Each row of numbers stands for one element and depends on some of the facts below. Use the named rows to name the rest.

Some elements and their rows:
[ 14   6  34  -3   4 -31  -5   5 -19 -36   0   6 -16  -6  -1  24  39  -2
  17   2  -3 -19   1  18  32  25 -12]: j432
[  4   6   1  -5  -3 -13  -3 -19 -17  11   6   3   7   9 -13  -3  -9  -3
  10   1   0   9 -15   7  -8 -32   8]: j208
[ 28   4   6  13  12  14  -4  15   8 -12   0 -12  -1  11  20  15 -11   1
 -15  15  20 -16  -2  -7  -3  -8  -3]: j116
[ 51   4  -7   0  -1   5 -17  38   7 -10 -11  -2  19  36   3  14  11  -1
 -37 -15  12  -9 -10  10 -12   5  -1]: j595
[ -5  -1  -7 -20 -11  -1  -3 -18   1  11   7 -12   9 -11 -14  -8  -1  -8
   6  -6  -3  10 -14  -9   7   0  -4]: j916
[ 27   2   4   6  16  21  -9  12  11 -14   0 -11  -9  10  18  14 -16  -1
 -16  13  16 -10  11  -5  -3 -11  -7]: j49
[  3  29   3   7 -12   4   4 -13  -8 -12   7   2  -8 -30 -14  -9  10  -3
  -7 -11 -27   6   0  -4   8   6  -8]: j269
[-40 -12  -7  -2   8  -1   2  20   0  15 -14  15  -4   1  -2  -2  -2  10
  19 -16   2  -1  18   3 -14   5  17]: j937
[  3  30   9   4 -13  -9   2  -2 -14 -14   8   2  -5 -27 -16   1  17  -4
   6 -14 -20   1  -7  -1  13   8  -2]: j509
[ 24  28  -6   3  -1  12 -11  29  -3   2   2 -13  11   2  -8  12 -11  -2
  -7 -19  12  -7 -16 -13 -15 -21  13]: j246
[  2  31   4  10 -15  -2   7  -6 -10 -11   8   1  -3 -30 -14  -7  12  -4
  -2 -11 -24   4  -8  -5  10   8  -4]: j111
[-40 -12 -11   1   6   4   6  18   5  18 -13  15  -2   1  -1  -6  -4  10
  12 -14  -1   1  19   1 -17   5  16]: j612
[ 12 -25  14 -32   4 -23 -12  -9  -4 -11  -5  -7   5  17  -4  14  26  -5
   6   1  11  -7  -6  16  21  20 -15]: j113
[ -5   0  -6 -22  -9   0  -3 -20   1  10   6 -13   9 -12 -16  -7  -1  -7
   4  -7  -4  10 -12  -8   5   0  -5]: j471
[ -7  -1   9 -32  -2 -18 -10 -10 -12   2   5 -14   5  -9 -19  11  11  -7
  28 -12   8  -3 -15  -3  14   0  -1]: j686
[ -5  -1  -7 -23  -9   0  -2 -20   1  10   6 -13   9 -11 -15  -7   0  -7
   5  -7  -4  10 -12  -8   5   0  -5]: j632
[-40 -15 -13   2   4   5   4  17   7  18 -10  15  -5   0   2  -8  -7   8
  12 -11  -2   4  22  -1 -14   6  16]: j164
[  4   8   0   2  -5 -12   5 -21 -15  14   7   2  12   8 -11  -7 -11  -1
   6   4  -1   7 -24   4 -10 -30   8]: j229

Some facts about the elements:
j110 μ 563; j111 μ 672; j112 μ 672; j113 μ 563; j116 μ 183
j118 μ 183; j123 μ 563; j128 μ 971; j129 μ 183; j130 μ 183
j146 μ 672; j147 μ 971; j148 μ 971; j151 μ 672; j155 μ 183
j164 μ 971; j165 μ 183; j177 μ 183; j179 μ 183; j182 μ 30
j194 μ 30; j208 μ 30; j21 μ 672; j220 μ 563; j225 μ 971
j229 μ 30; j231 μ 30; j246 μ 183; j25 μ 971; j253 μ 672
j255 μ 971; j257 μ 672; j262 μ 30; j264 μ 183; j269 μ 672
j272 μ 971; j280 μ 30; j306 μ 563; j308 μ 672; j31 μ 971
j313 μ 971; j331 μ 563; j342 μ 971; j345 μ 672; j346 μ 672
j35 μ 971; j366 μ 971; j370 μ 971; j376 μ 183; j384 μ 183
j385 μ 672; j394 μ 183; j408 μ 672; j418 μ 183; j419 μ 30
j425 μ 30; j428 μ 672; j429 μ 183; j432 μ 672; j433 μ 30
j435 μ 563; j441 μ 563; j452 μ 183; j46 μ 971; j463 μ 971
j468 μ 971; j469 μ 30; j471 μ 563; j473 μ 30; j477 μ 183
j478 μ 971; j481 μ 563; j483 μ 672; j484 μ 563; j487 μ 183
j49 μ 183; j496 μ 183; j509 μ 672; j515 μ 672; j533 μ 971
j562 μ 971; j57 μ 30; j571 μ 971; j574 μ 183; j579 μ 563
j595 μ 183; j60 μ 971; j606 μ 183; j612 μ 971; j63 μ 672
j632 μ 563; j633 μ 183; j634 μ 563; j640 μ 183; j643 μ 672
j650 μ 30; j652 μ 563; j653 μ 971; j656 μ 563; j672 μ 672
j68 μ 563; j686 μ 563; j689 μ 971; j693 μ 971; j694 μ 971
j7 μ 30; j702 μ 30; j708 μ 563; j719 μ 971; j73 μ 672
j750 μ 30; j755 μ 672; j756 μ 563; j76 μ 563; j768 μ 183
j782 μ 563; j796 μ 183; j805 μ 672; j808 μ 563; j809 μ 183
j827 μ 672; j84 μ 183; j847 μ 672; j850 μ 971; j861 μ 563
j867 μ 971; j873 μ 183; j898 μ 30; j902 μ 563; j916 μ 563
j93 μ 183; j931 μ 672; j937 μ 971; j941 μ 563; j954 μ 971
j957 μ 971; j961 μ 672; j968 μ 563; j977 μ 30; j988 μ 563
j999 μ 30; j110 Ψ j612; j110 Ψ j481; j113 Ψ j366; j113 Ψ j246
j113 Ψ j35; j113 Ψ j370; j113 Ψ j231; j116 Ψ j954; j116 Ψ j643
j116 Ψ j31; j118 Ψ j931; j118 Ψ j496; j128 Ψ j342; j128 Ψ j123
j129 Ψ j253; j129 Ψ j634; j129 Ψ j112; j130 Ψ j306; j130 Ψ j229
j146 Ψ j147; j146 Ψ j21; j146 Ψ j988; j146 Ψ j112; j148 Ψ j809
j148 Ψ j999; j151 Ψ j21; j155 Ψ j640; j155 Ψ j686; j155 Ψ j579
j177 Ψ j385; j177 Ψ j46; j179 Ψ j441; j179 Ψ j429; j225 Ψ j147
j25 Ψ j384; j255 Ψ j515; j257 Ψ j756; j257 Ψ j231; j262 Ψ j73
j262 Ψ j672; j262 Ψ j313; j262 Ψ j269; j280 Ψ j73; j308 Ψ j306
j308 Ψ j468; j308 Ψ j7; j331 Ψ j418; j331 Ψ j957; j376 Ψ j694
j408 Ψ j509; j419 Ψ j484; j419 Ψ j208; j419 Ψ j988; j419 Ψ j220
j425 Ψ j182; j428 Ψ j750; j428 Ψ j264; j428 Ψ j272; j432 Ψ j370
j432 Ψ j686; j433 Ψ j366; j433 Ψ j689; j452 Ψ j84; j452 Ψ j306
j463 Ψ j194; j469 Ψ j656; j469 Ψ j123; j473 Ψ j35; j473 Ψ j509
j49 Ψ j750; j49 Ψ j471; j49 Ψ j435; j49 Ψ j632; j562 Ψ j931
j562 Ψ j385; j562 Ψ j394; j562 Ψ j429; j562 Ψ j847; j57 Ψ j653
j57 Ψ j73; j57 Ψ j483; j571 Ψ j123; j574 Ψ j941; j574 Ψ j208
j574 Ψ j850; j574 Ψ j165; j595 Ψ j246; j595 Ψ j182; j60 Ψ j84
j60 Ψ j809; j60 Ψ j31; j60 Ψ j782; j63 Ψ j164; j633 Ψ j533
j633 Ψ j182; j652 Ψ j269; j68 Ψ j345; j68 Ψ j873; j693 Ψ j937
j693 Ψ j686; j702 Ψ j46; j719 Ψ j672; j719 Ψ j487; j755 Ψ j861
j76 Ψ j272; j76 Ψ j809; j76 Ψ j111; j76 Ψ j873; j76 Ψ j483
j796 Ψ j941; j796 Ψ j306; j796 Ψ j394; j805 Ψ j640; j805 Ψ j84
j805 Ψ j342; j805 Ψ j346; j808 Ψ j606; j808 Ψ j31; j827 Ψ j634
j827 Ψ j342; j827 Ψ j916; j827 Ψ j164; j827 Ψ j515; j898 Ψ j634
j898 Ψ j750; j898 Ψ j478; j961 Ψ j850; j968 Ψ j750; j968 Ψ j345
j968 Ψ j672; j968 Ψ j768; j977 Ψ j941; j977 Ψ j370; j977 Ψ j477

Rows to name:
No name comes twice in this set of rows, the named rows included.
[ -5  -3  -8 -20 -10   2  -5 -21   4   9   7 -13   6 -12 -14  -8  -3  -9
   5  -5  -4  12  -7  -8   7  -1  -5] : j634
[  3   3  -4  -8   0   1  -6 -28 -12   9   5   5  -2   6 -12  -9 -17  -3
   2   2  -7  16   1   8 -11 -35   2] : j750
[ 16   4  12  13  -8  -9   3  -7   0 -26   5   7 -13 -10   7   0  21  -4
 -10  12 -17  -1   7   9  24  25 -17] : j63
[  2  28   1   6 -10  12   5 -18  -6 -13   5   2 -12 -32 -12 -12   5  -3
 -11 -11 -31   9   7  -3   5   4 -12] : j73
[ 14   5  13  25 -13 -13  11  -6   2 -22  10   4  -8 -12  14  -2  20  -4
  -8  21 -12  -1  -5   3  27  27 -12] : j805
[ 50   4  -9   3  -2   8 -14  35  10  -8 -10  -2  19  34   4  11   8   0
 -39 -12  11  -7  -9   9 -13   5  -2] : j633
[  0 -10 -22   1 -36  -6 -12  -6  19  18  26  -9  10 -11  -3 -17 -10 -22
  13  11   3  33  -9 -18  24   4  10] : j123
[-41 -11 -11   5   5   4  12  16   5  20 -12  14   1   0   2  -8  -5  11
  11 -11  -1  -1  12  -2 -18   7  15] : j468
[ 14  31  -3  20  -1  17   7  17   2   5   9 -19  12  -8   6   6 -21   2
  -4   3  15 -13 -25 -26 -14 -22  11] : j84
[ 15 -18  23  -7  13 -31  -3 -15 -19  -8  -1   6   1  30   3  15  10   2
  12  18  14 -10 -11  24   6 -13  -3] : j977
[  8 -25   4 -16   0  -5   1 -23   9  -3   0 -10   4   8   7  -2  10  -4
  -9  16   3   1  -4   5  16  18 -19] : j808
[-28 -36   1   5  18  -3  10  14  11   2 -19  18  -8  19  21   1   7  13
   1   9   7  -9  26  14  -7  22   1] : j562

The same elements again, as new rows of numbers:
Known rows:
[ 20 -16  14  14   0   7   0 -35   8  15 -10   2  -3  25   2   3  14  21
  -8   6  10   4 -10  20 -15  11   9]: j509
[ 16 -12  13  14  10   7   9 -32   8   5 -22   8  -6  15  -7  -5  10  25
  -5  14  12   1  -8  20 -13  17   8]: j345
[ 35 -12 -10   4  18 -17 -17  24   1 -22  -8   8  10  18  -5  15 -35  10
   8  -1   7   1 -20 -13  32 -15   2]: j280
[-10  20 -21  25 -14  -7   5  19  19   6   5  -6   9 -29   1  -1   1  11
  -8   3  16  -4  18  -4  -7   7  18]: j435
[  7  10  25 -11  12   7   7   0 -18   6  -6 -18  13  -9   4  13  -2 -30
   7  -9 -15 -14  17  15   9  -9 -15]: j179
[-22  -5  -3 -23  -7   6  -8   1 -11 -11  26   6 -18  13 -11 -19   5   2
  -9  -3  -3  16  -2 -23 -12  -5 -11]: j366
[-26  -3  -3 -27  -8  -3   1  -2   2  -6  24  14 -20   8 -15 -31  -2  -8
   0   0 -10  10 -12 -22  -8   3  -8]: j342
[-27  -2   0 -21  -4   4  -2   0  -8 -17  17  13 -25   8 -16 -20   5   5
  -1   2  -5  15  -2 -25 -10  -6 -11]: j272
[ -8  14 -20  29 -15  -2  -4  23  15   5   7 -16   8 -27  15  -3  -1   7
 -10  -4  25   1  13   0  -6  14  14]: j941
[ -1  12  20 -11  12   4   9  -2 -19  -1  -5 -10  15  -7  -3  10  -1 -20
   6   9 -17 -23  27  22   7  -8 -17]: j873
[ -3  21 -19  24 -12  -7   7  20  21  16   7  -7  10 -27   5   8  -3   7
   1 -12  18   3  11  -7  -6   6  15]: j331
[ 16 -15  15  16   3   8   5 -35  10   8 -19   3 -10  15  -1  -3  18  19
  -6  11   8  -1 -10  17 -12  13  16]: j112
[-20  -3   1 -22  -1   5  -2   2  -6  -5  21   8 -26   9  -8 -16   2  -3
   4 -14  -4  25 -11 -28  -9  -6 -14]: j463
[ 19 -13  11  10   9   5  10 -34  11  17 -23   8  -9  12   2   0  13  17
   6   0  10   1 -20  16 -14  16   8]: j63
[ 15  10  33  -7   7   9   4  -4 -14  12  -3 -25   6  -6   4  20   1 -36
   6 -16 -17 -10  18  12  15 -20  -7]: j177
[ 12 -14  14  16   2   6   6 -35  11   9 -16  10  -3  20  -2  -2  11  24
  -6  13   8   3  -8  24  -9  11   6]: j111
[  2  10  21 -12  10   7   5  -1 -18  -2  -2 -14  15  -7   0   8  -1 -24
  -1   6 -17 -21  26  21   8  -5 -13]: j93
[-21  -1   0 -26  -1   2   2   2  -5  -4  16   9 -28   3  -9 -18   6  -4
   8 -14  -4  18 -15 -31 -13  -2 -12]: j255

Name these rows:
No name comes twice in this set of rows, the named rows included.
[ 17  -9  11  11  20   7  17 -30   7   9 -32  12 -13   7  -3   0  14  26
  11   3  15   1 -18  10 -16  19   5] : j428
[-13  22 -31  15 -14 -12  -8  21   4  21  21  -9  20 -15  19   9  -3  20
  -1   3  27 -11  13   1 -21  14   7] : j686
[ 28 -13 -10   1   0 -15 -26  11   3  -8 -12  -4  -3  14  10  21  -8  -6
   6  -3  -6  -4 -23 -20  32 -30  21] : j702
[-39  -2   1 -17 -12  -2  -2  -9   2  -4  24  22 -22  16  -7 -12   1   7
   6   2 -13  24   1 -19  -4 -22 -17] : j31
[ 25 -15 -20  -4   3 -16 -26  15  -7  -8  -9   0   3  15  14  22  -8   1
   8   3  -2  -9 -26 -17  25 -19  13] : j473
[ 15 -11  11   6  13   2  15 -34  14  20 -29  10 -12   6   2  -6  17  12
  12   3   9  -7 -25  12 -14  21  12] : j827
[ -1  26 -19  23   7  -7  16  27  16   6  -7  -3   3 -38  -5   5  -7  17
   9  -9  27  -3  12 -18 -14  13  13] : j968
[  5  20 -15  26  -5  -7  10  26  19  12   8  -6  12 -24  -2   5 -15  11
   1 -18  25   7  14  -9  -6   6   9] : j652
[ 16 -16  16  17   7   5   7 -31  12   5 -14  12  -3  23  -6  -4   3  25
  -6  10  11   6  -5  24  -9  11   2] : j483
[-20  -5   1 -18  -6   9  -9   3  -8 -14  23   1 -24  11  -8 -24   4  -4
  -9  -7  -4  20  -5 -24 -10  -1  -9] : j850
[ 19  -7 -21  -9  21 -16 -11  15  -6 -20 -34   7  -9  -4   4  13  -2   7
  19  16  -1 -21 -31 -26  20  -8  19] : j898
[ 20 -15   2   3  10   4  -5 -28  -6  25  -4   0   5  28  22   8  10  29
   8  -1  26  -2 -24  20 -28  26  -7] : j432
[-28  -4   0 -21  -8   1  -5  -2  -5 -10  24  11 -22  13 -13 -20   3   1
  -4   0  -9  19  -1 -21  -7  -9 -12] : j954

Now the same elements, written a new way:
Named rows:
[  9  -2  10   3  -1   2  -9 -12  -8  -3   5   3   9 -19]: j999
[  0  11  -6   1   5   0  -3   5  -1  -7 -22  -3   2   2]: j25
[ -9  16  -4 -11 -11   0  -2  11   2  12   4  10 -13  -4]: j408
[ -5   6  -4 -10 -15   6  -8   6   5   9  11  -3 -14  -8]: j509
[  9   9   8   1   4  -9 -10  -6  -2  12  -4  18   4 -19]: j473
[ -2  -9   8  12  -3   3  14  -3   8  11   1 -10   2  -2]: j861
[-12  19   5   0   5  -6 -11 -39  -9   3  -2  12   3  -6]: j280
[  8   3  -9   5   4   0 -10   4   2  -6 -15 -14  -3  -2]: j366
[ 10  -5   8   3   0  -3 -13 -11  -5   3   3   4   4 -21]: j231
[  2  -4  -3   4   5   4  -7   5  -4 -11 -18 -16  -4  -2]: j478
[-11 -19  20   0  11  -5 -12  -6 -17  -9  -1   5   1 -19]: j750
[-16  -1   2  -8 -14   3  -9   5  -6  -4  12  -6 -14  -3]: j345
[  9   3  -6   8   4   0 -11   5  -1  -8 -13 -16  -6  -1]: j937
[ -9  -3  -4 -14 -13  11  -4  10   4   5   6   1 -11 -10]: j21
[ 10   3   7  13   2 -19 -15  -7   2   6  -2  23  -6 -12]: j977
[ -7   2   0  -8 -18   7  -6   3  -1  -1  13  -7  -9  -5]: j111
[  0   2  -2   4   5   8  -6   5  -5 -14 -15 -18  -2  -1]: j272
[  4 -10   8   6  -7   0  18 -10   4  13   0 -12  -1   4]: j656

Rows to name:
No name comes twice in this set of rows, the named rows included.
[ 19   4  -1 -16 -13 -13  13  -3 -24  -6 -31  -3  -5  16] : j128
[ -1 -12   6  11   2   6  16  -1  10  16  -1  -7   1  -5] : j988
[ -1   5  -4  -2   5  -3  -1  11  -8 -10 -25  -1  -2   3] : j255
[ -9  12   0 -11 -13  -7  -5   8   3   7   6   8 -12  -2] : j257
[ 7 18 -3 -5 11  8 11  7 -6 -5 16  8 17  8] : j116
[  4  -2 -10  -1   5  11  -5   5   3  -6 -24  -9  -2  -6] : j147
[ -5  -1   8 -12  -6 -31 -19  -5   6   5  -5   6  41 -11] : j425
[ 3  2 -7 -8 15 -2  3  3 -1  0 10 14  6 13] : j376
[ -7   0  -8 -11 -18  13  -6   3   7   6   7   1 -11  -8] : j385
[ 5 -6 -4 -4 16  7  1  0 -5 -6 17 -1  6  8] : j873
[-29   2  11 -12  -4  -6  -3  16 -12  -7   5   4 -12  -2] : j428
[ 21  -3  10 -18 -14 -16   6 -23 -24   7 -13  16   2  -1] : j469
[-13  12  -3   1  11  -4  -6  -6  -6  -9 -22  -6  -5   6] : j719
[  4   7   1  -7   3   6  -2  -9   1  13 -11  26   9 -23] : j702
[  0 -10   5 -10  -9 -24 -22  -9   7   5   0  -6  39 -14] : j182

